Each row has a class, written as a number after it.
[-77 -12 -62  58  34 -45   4  -3 -10  33   6  42  38 -21  32  32 -34   0
  51  53  31 -13 -33  23 -91  49 -58 -33  53  19  -4  37 -11  57 -23  -3
   0  29   7  -6  25  39] : 1
[-74 -15 -33  61  36 -55   5 -10 -14  52  16  40  30  -9  27   9 -24 -17
  40  60  22 -23 -45  19 -51  42 -76 -25  41   7  -2  14  -6  65 -20 -14
  15  21   8   6  27  43] : 5
[-50 -13 -30  56  24 -47  15 -21 -12  30  15  42  43  -4  24  24 -43  13
  41  48  21 -33 -61  28 -27  62 -63 -40  35   8  -1  24 -22  69 -25 -19
   4  30  35 -10  28  42] : 5
[-10  36 -16 -12  24 -19 -21   9 -87   8 -15  -8  17  73 -10  -7  52  30
  -6  27   9   8  19 -16   6  53 -65 -43  25 -12  -7  43  20 -16 -21 -37
 -14 -39   7   3 -24   8] : 6
[ -1 -25   3  28  15  21 -69 -17   9   7 -36 -26  20  33 -28   2  53 -14
   7 -36 -18 -35 -75 -24  29  13  22  -6 -24   3 -40   5   0  26  44 -18
 -31  37 -16 -22   3  20] : 6
[ -5 -28   9  28   7  11 -52   5 -26  -5 -38 -24  15  45 -31  -8  47  -9
 -10 -42 -21   8 -29 -38  25  -1  34  15 -24 -10 -43  18  14  60  18 -17
 -24  23 -31 -22  12  16] : 0
[ 11 -22  12  27  44   8 -54  -4 -27 -36 -26 -33  26  49 -44  -7  51 -29
  -9 -29  -3 -14 -31 -12  23 -14  20   7 -20  -8 -22   4  -1  54  29 -27
 -36  -8 -21 -20  22  22] : 8
[-28  16   7  38  81  64 -34   8  36 -43  33   1 -61 -40 -81  35 -40 -15
  53  28 -30  34  22  44  20  40 -27  30  49 -14  -2 -53 -37  -8  25  26
  47 -11 -30  33 -50  53] : 4
[  6  11 -20  -3 -20  16  -8 -65 -60  -8 -25  13   7 -64 -40   2 -16  52
 -14  61  46  48  45  17 -46  53  20  21 -39  21  -1 -16  48  56 -14 -13
 -40  26  -8  27 -51 -18] : 7
[  3 -31   2  34  16  25 -64   3   5   7 -31 -25   0  44 -34   6  53 -35
   7 -35 -17 -10 -66  -7  29  16  23  -9 -28 -15 -29   8   3  10  37 -24
 -17   0 -24 -10  18  26] : 6
[-59  -3 -38  42  42 -62   3 -17 -28  31  19  27  21 -14  45  26  -3   0
  55  63  11   0 -45  61 -56  45 -26  -2  41   7   0  35 -21  78 -37  -8
  -4  20  21 -14  23  36] : 4
[-31  15  12  26 114  64 -39 -16  14 -73  21   9 -48 -45 -84  16 -39 -19
  30  29 -16  22  41  27  23  32 -48  13  60 -20  -5 -76 -34 -12  32  28
  32  -1 -36  31 -46  25] : 8
[ 14 -27   6  11   6  17 -38   6 -16 -12 -24 -30   9  46 -33   5  56 -22
  -3 -46 -17  -7 -61 -27  25 -16  40 -14 -34 -19 -33  23   2  38  45  -4
 -30   4 -30 -27  41   5] : 2
[ 13  37 -23   1   5  -1   7 -54 -52  15 -22  16  27 -51 -30 -10   6  22
 -19  43  27  47  14  -3 -45  50  10  35 -36  50  10   3  30  62 -19 -20
 -26  16  -1  20 -31  -7] : 4
[-42  -1 -45  34  13 -48  22 -22 -24  16   7  32  50   1  16  29 -15  16
  35  32   3 -23 -72  21 -50  40 -58 -52  37  14   3  32 -39  68 -29 -13
   2  23  40 -24  40  35] : 2
[ -18   32  -22   -3   35  -29   -7   11 -103    6   -8   13   26   64
    7   11   56   50    0   33   15    1   20  -16  -18   42  -65  -40
   30  -36  -11   57   33   -9  -27  -29  -30  -36    3  -10  -28  -24] : 7
[-71  -8 -48  32  52 -54   3 -18 -41   5  14  24  37 -18  20   6 -10 -21
  27  44  15 -13 -25  26 -80  32 -90 -34  51   2   6  20 -14  59 -35 -11
  -2  12  -8  -3  14  32] : 8
[-29  13  11  30  76  63 -34  15  29 -51  35   1 -59 -32 -87  30 -40  -7
  39  15 -30  27  19  26  20  42 -33  23  53 -18 -13 -52 -38 -12  40  40
  42  -5 -28  35 -50  33] : 2
[-20  21 -30   1  23 -29 -10  10 -98 -16 -10   8  21  68  -1  10  60  46
  -7  25  20   4  20 -13 -26  37 -61 -41  32 -30 -12  60  24 -13 -38 -23
 -43 -34   6 -11 -24 -20] : 7
[-30  27  -7   7  15 -18 -18  38 -76   4 -23   7   1  92  20  -7  50  36
  -3  40  33  15  27  -3 -20  26 -46 -41  16 -24 -13  55  24  13  -5  -2
 -40 -67   8 -12   5  -9] : 1
[  1 -34  17  13  16  12 -40 -16 -38  -1 -28 -18  16  36 -28   4  41   4
   0 -30  -6  -7 -32 -17  12  -5  16   8 -34 -25 -34  22  26  37  15 -20
 -29  -2 -38 -22   7   1] : 7
[-68 -11 -54  57  20 -50  -2  -2 -12  18  -3  31  12 -11  31  29 -16   3
  56  67  29  -7 -40  32 -49  51 -31 -10  55   8 -10  32 -14  84 -26  -1
 -12  25  19 -16  35  24] : 1
[-16  28 -24 -14  41 -37  -9  15 -96 -20 -13  -8  18  59 -10  -2  56  26
 -15  19   8   9  19 -20  -7  15 -74 -33  34 -15  -7  41   8   7 -22 -34
 -43 -45 -11  -7 -17  -8] : 8
[-10  37 -23  -8  21 -16 -20   6 -83   0 -14  -4  16  78  -6  -8  53  26
  -8  31   6  13  26 -14   8  50 -54 -43  21  -8  -5  40  21  -2 -17 -40
 -26 -48  15   1 -10  10] : 6
[ 16  33  -2 -16 -20  15  -5 -52 -57   1 -23   7  -4 -73 -35   0  -5  46
 -22  37  32  60  42  16 -43  47  35  34 -42  39   7 -14  35  63 -16 -20
 -34  19  -7  28 -39  -2] : 4
[  1 -20   5   7   9   2 -35  -5 -27  -3 -36 -17   0  43 -36  -4  50 -12
  -6 -45 -29   8 -31 -33   4 -10  42  -5 -20  -7 -40   9  15  57  34 -18
 -31  -4 -39 -15  32   6] : 2
[-48  -6 -57  44  26 -35   8 -30 -11  28   1  44  39  -3  16  21 -23  -2
  50  46   5 -23 -72  41 -36  69 -73 -49  39   5  16  23 -31  35 -25 -15
  14  20  32 -15  18  45] : 6
[-43   7  28  46  86  69 -38   2  36 -55  32   9 -53 -29 -94  22 -40 -18
  52  23 -20  12  19  23  35  55 -62  32  57 -22  -9 -60 -27  -4  44  37
  52  -4 -27  38 -45  39] : 5
[ 13  20 -22  -2 -11  20 -28 -65 -42 -14 -27  26 -19 -60 -45  -9 -10  31
 -23  43  38  54  53  14 -38  78  31  19 -28  30   8 -18  37  33  -1 -15
 -53  29  -3  38 -51  -2] : 6
[-14 -18  -7  36  12  22 -58  10   2   1 -37 -25  29  34 -25   8  47   0
  14 -28  -1 -24 -57 -43  -1  -5  25  -2 -30   8 -50  26   7  56  52 -18
 -39  19 -30 -29  18  12] : 1
[-25  36 -27  -2  10 -29 -19  26 -79 -11 -17  -9   5  67  -2  15  27  47
  -9  22  28  21  17 -27  -5  30 -50 -27  38  -6 -26  55  10  20  -9 -27
 -38 -37  12  -6  -1 -13] : 1
[-40   5 -49  33  15 -52  26 -25 -28  42  14  25  47 -34  36  23 -20  -1
  43  69  19  -3 -53  31 -61  48 -43 -36  20  19   3  29 -11  66 -49 -21
  24  27   3 -12  35  38] : 4
[ 10 -23  14   9  33  -3 -42  -4 -34 -20 -30 -19   9  35 -37  -8  43 -20
 -16 -37 -12   3 -22 -20  13 -10   8   7 -27 -24 -19  13  15  41  22 -21
 -37  -9 -49 -13   0  10] : 8
[-41  31 -26  15  16 -23 -16  29 -72  10 -20  15  15  86  23  -9  44  37
   3  50  25  14  30 -10 -27  17 -39 -47  14 -20 -18  46  26  25   2 -21
 -43 -59   7 -15   9   2] : 1
[-50   7 -36  40  23 -42  24 -10 -29  39  21  32  35 -24  44  19 -11  -2
  41  63  14  -3 -43  41 -65  56 -42 -37  21  11   8  31 -10  66 -47 -15
  16   5  12 -12  44  40] : 4
[-59  -3 -43  34  34 -61   8  -6 -28  25  19  25  30  -9  23  16  -4 -13
  42  47   0 -26 -37  11 -72  40 -65 -39  55  14  -5  29 -23  71 -31   4
  10  19  -2 -10  25  31] : 2
[-46   7  19  47  88  62 -36   7  21 -48  37  13 -51 -29 -93  25 -42 -13
  53  25 -20  16  21  24  33  56 -69  26  55 -25  -9 -58 -29  -9  47  32
  46  -5 -30  36 -55  45] : 5
[-42  12  12  46  96  61 -53   9  18 -37  23  19 -31 -20 -53  20 -46   0
  33  27 -24  41  47  25  11  48 -27  31  44  -5 -21 -58 -29   3  38  28
  44  -3 -26  27 -43  40] : 0
[-19  38 -21  -7  14 -26 -37  -2 -74  -7 -16 -13  -1  77  -6  -3  36  24
 -11  39   7  16   5  -4  12  34 -59 -37  33 -12 -20  23   8  -5 -10 -27
 -19 -47  10   2 -16  -5] : 6
[  8  14 -17  -4 -22  17 -22 -50 -54 -10 -25  18   1 -49 -30  -7 -14  48
 -29  33  32  66  51  -8 -31  59  28  33 -40  34  -2   1  37  69  -4  -2
 -46  51  -2  24 -49  -9] : 0
[-18  30 -28   3  17 -29  -9  16 -94  -6  -5   1  21  62   2   7  53  45
   0  45  14  -4  26 -12 -15  31 -56 -44  29 -28 -11  43  27   1 -32 -26
 -37 -41   4 -13 -27 -15] : 7
[-40  -7 -38  41  19 -35  10 -37  -7  26  -1  43  37   6  25  14 -27   2
  40  54  11 -28 -63  37 -32  62 -59 -45  37  16  15  20 -24  29 -39  -6
  15  20  39 -17  27  41] : 6
[ -16   33  -16  -20   34  -34  -15   16 -102  -26  -11  -14   30   73
   -9   -1   53   32  -25   17   17   21   38  -13   -3   31  -69  -38
   35  -19   -4   35   19   15  -24  -42  -29  -49   -4    1   -7   -1] : 8
[ 12  28 -23  -2 -13  16 -19 -40 -34  -6 -17  36   6 -45 -16   1  -2  51
 -36  32  22  52  45  12 -30  67  26  25 -41  14  -9 -19  50  31   5 -18
 -29  34 -14  37 -38 -26] : 3
[-11  37 -19 -13  26 -17 -18   3 -80   8 -13  -8  14  74 -10  -9  51  29
  -1  35   7   4  23 -20  15  53 -53 -44  30  -7  -9  38  18  -9 -16 -37
 -16 -30   8   3 -19   6] : 6
[-49  13   2  52  83  52 -53  13  26 -42  28  23 -26 -17 -54  24 -39  -7
  35  37 -22  40  40  25  -2  53 -35  26  51  -7 -14 -61 -29   0  33  35
  53   3 -31  26 -45  41] : 0
[ 20  29 -16   2  14   7  18 -64 -57  16 -25  32  47 -49 -18 -11   4  25
 -19  55  35  24  30 -11 -39  63  -7  24 -35  29  16   1  61  58 -21 -15
 -29   8  -4  16 -29 -36] : 7
[  1  14 -24  10 -30  18 -18 -44 -37 -19 -33  15  -3 -66 -36   5 -19  50
 -19  36  61  44  41  -6 -50  62  35  34 -21  46 -10   3  35  68  -5  -9
 -64  35  -4  20 -22  -9] : 1
[  9  31 -26   8   0  13   2 -45 -41  -3 -38  29  34 -43 -31  -6  -2  31
 -21  31  49  40  22 -22 -45  60  11  32 -25  42   3  11  38  57  -3 -20
 -38  14   1  12 -12 -25] : 1
[ -8  18   0  46  79  57 -41  -3   4 -59  31  44 -49 -25 -76  24 -42   4
  30  30 -24  13  31  30  23  42 -38  22  28 -22  -5 -51 -26 -39  42  30
  29  -5 -40  12 -38  34] : 3
[-63  -7 -51  37  24 -58  20  -7 -29  33  14  29  34 -12  28  16  -6 -13
  37  44   9 -14 -41  14 -79  33 -57 -41  48  18  -1  30 -18  68 -22   2
   2  24   8  -6  38  30] : 2
[-33   6  15  44  81  77 -46  18  17 -47  31   0 -53 -18 -81  23 -29 -22
  48  21 -34  25  23  21  47  52 -48  33  50 -20  -6 -44 -34   0  33  44
  46   0 -25  20 -51  41] : 0
[  8   8   0   1 -15  10 -12 -61 -44  -9 -23  21   0 -56 -50 -10 -26  42
 -27  43  52  47  47  -1 -23  54  16  37 -40  39   3 -23  39  56  -1 -11
 -38  34  -3  35 -39   0] : 5
[-51  -5 -46  38  23 -55  11 -17 -23  26  16  35  45 -11  35  37 -27  14
  44  35   5 -10 -57  48 -64  44 -48 -22  36  28  11  30 -35  65 -43 -15
   6  22  33 -23  25  57] : 4
[  9  31 -21 -29 -15  10  -4 -48 -44  -6 -17   7   8 -51 -35  -9   4  39
 -29  30  26  57  37 -13 -26  47  26  26 -27  18  -2 -17  40  55   7  -8
 -25  37 -12  29 -36 -28] : 2
[-27  18  12  25  97  66 -30 -12  24 -53  22  18 -55 -45 -82  17 -37  -7
  39  36 -23  21  47  13  21  28 -14  12  56 -10 -10 -75 -30  -6  34  37
  41   9 -29  28 -32  30] : 2
[-63 -11 -53  45  23 -44  -8 -22  -8  31   9  27  10 -11  30  15   2 -24
  58  63   5 -21 -57  48 -34  73 -49 -32  52  -6   5  14 -19  59 -26  -7
   2  28  16  -6  19  33] : 6
[-59  -9 -46  37  35 -61  10  -9 -25  24  16  22  28 -17  28  19  -1 -17
  44  45   8 -20 -41  22 -76  41 -54 -36  57  10  -7  33 -23  74 -29   4
   4  28   3  -5  33  26] : 2
[-24  16  11  19 112  57 -58 -10  -4 -60  29  16 -45 -36 -83  18 -45  -4
  21  16 -12  19  38  19  35  28 -56  27  51 -23   1 -70 -34 -17  47  16
  26 -11 -49  17 -52  33] : 8
[ -8 -22  14  41  38  12 -56  -5 -17  -2 -25 -10  31  57 -52 -12  46 -22
  -5 -13   7 -12 -36 -22  31 -10  14  10 -35  -8 -20  -6  10  50  42 -32
 -17   0 -15 -10  13  27] : 5
[-40  -6 -39  33  22 -52  24 -16 -16  20   7  28  48  -6  26  24 -20   8
  35  35   7 -26 -74  26 -50  37 -58 -35  35  15   6  41 -34  71 -37  -3
   9  19  32 -21  34  25] : 2
[ 19  26  -7 -16  -2   0 -11 -66 -50 -22 -22  16   7 -72 -32 -22  -8  25
 -51  30  41  55  56 -12 -27  49   4  67 -17  32   9 -20  53  42 -24 -15
 -52  27 -14  30 -41 -22] : 8
[-54  -4 -27  54  17 -48  25 -18 -31  30  13  39  40 -10  20  10 -17  -9
  41  63  24 -23 -46  11 -50  71 -64 -44  32   7   0  22   4  68 -34  -7
  22  27  14  -5  45  29] : 5
[ -4 -26  13  22  34  14 -37 -16 -30   4 -35 -14  33  37 -28   1  42   3
   0 -17  -5  -9 -23 -21  12  -5  20   3 -26 -19 -33  11  35  43  11 -30
 -18  -6 -39 -18  15   3] : 7
[-14 -32  -1  34  18  11 -48   9 -17 -11 -40 -21   7  35 -40   3  36 -12
  -3 -33  10  -5 -31 -47   3 -15  27   6 -18   4 -42  32  14  51  24 -24
 -41  -2 -47 -24  36  18] : 1
[-30  21  -9  31  87  49 -37   0  25 -48  21  16 -32 -36 -73  26 -48   9
  34  28 -26  32  27  18  -4  38 -29   8  41  -1 -26 -67 -43   1  45  26
  43  -2 -33  28 -52  36] : 2
[-49 -10 -38  46  14 -36  21 -19 -27  21  12  31  60   7  34  32 -28  24
  45  54  19 -32 -61  39 -46  51 -67 -47  35  -6   6  36  -7  54 -40  -8
  13  13  37 -25  35  24] : 7
[ -2 -11   5  23  15  15 -54  -7   5  10 -19 -30  29  21 -14   6  46  -6
   7 -40 -26 -20 -59 -26   3  -6  42   5 -29  15 -46   7   1  52  29 -29
 -19  28 -24 -24  16  30] : 4
[-31  26  14  34 113  61 -39  -9  19 -51  27  24 -50 -47 -69  19 -35  -7
  40  38 -15  37  53  31   9  32  -6  23  47 -12 -11 -78 -34 -17  33  27
  42   4 -38  25 -42  44] : 4
[-29  32  -3   5  15 -24 -19  31 -83  17 -14  13  24 107  33 -19  62  32
  -8  41   1  26  32  -4  -4  27 -55 -44   7 -30 -10  40  19  27  -7 -15
 -20 -59  14 -12  -2   2] : 0
[-50  -3 -46  57  26 -54   1 -18 -15  14  17  52  20  -8  48  29  -5   1
  49  57  -9 -25 -58  61 -53  62 -42 -21  35  -8 -12  30 -17  62 -23  -3
  -7  27  19 -13  30  11] : 3
[-51  -3 -34  38  36 -48  26 -23 -38  20  11  28  57 -23  32   7 -18  -9
  25  57  28 -17 -46  31 -58  54 -74 -40  36   5  14  28  -5  73 -43 -17
   7  14  14  -8  45  27] : 8
[-56  -9 -58  38  48 -54  -1 -31 -44  22  16  34  54 -16  33  32 -17   4
  47  68  23 -30 -34  22 -70  43 -77 -41  42   3   0  32   1  61 -41 -13
   6  24   0 -18  14  20] : 7
[-69  -7 -63  64  19 -51  -9  -6 -10  12   3  32  25 -18  35  38 -19   5
  54  63  35 -15 -48  29 -59  55 -41 -19  60   9 -12  40 -15  78 -25  -4
 -22  35  27 -21  35  29] : 1
[  8  31 -12 -29  -9   9  -1 -44 -38   7 -17  12  13 -43 -28  -9   3  44
 -28  34  26  52  49 -14 -25  53  37  22 -22  24   4 -20  48  54   2 -10
 -18  43  -5  35 -36 -25] : 2
[-40  -5 -45  56  12 -43  17 -18 -18  11  15  57  43   5  25  28 -21  16
  33  40  -4 -34 -66  41 -52  60 -71 -39  28  12   3  38 -26  45 -37  -9
   0  16  23 -19  33  31] : 3
[ 16  33  -9  11 -36   7  -9 -60 -30 -12 -12  50   5 -56 -20 -17   0  41
 -47  44  23  38  48  -9 -39  56  27  59 -32  35   1 -21  63  25 -22 -12
 -43  35  -8  25 -16 -24] : 3
[-23   9  16  16 100  62 -35  -2  12 -65  30  -5 -48 -34 -89  24 -36 -27
  37  18 -25  16  28  30  33  36 -69  18  51 -21   9 -57 -31  -6  31  30
  38 -17 -41  31 -51  34] : 8
[-62 -10 -24  54  15 -35  11 -12  -6  21  17  39  34   4  15  20 -32  12
  41  48  19 -29 -60  33 -29  60 -72 -34  35   8  10  16 -24  73 -24 -13
  14  15  43  -6  31  42] : 5
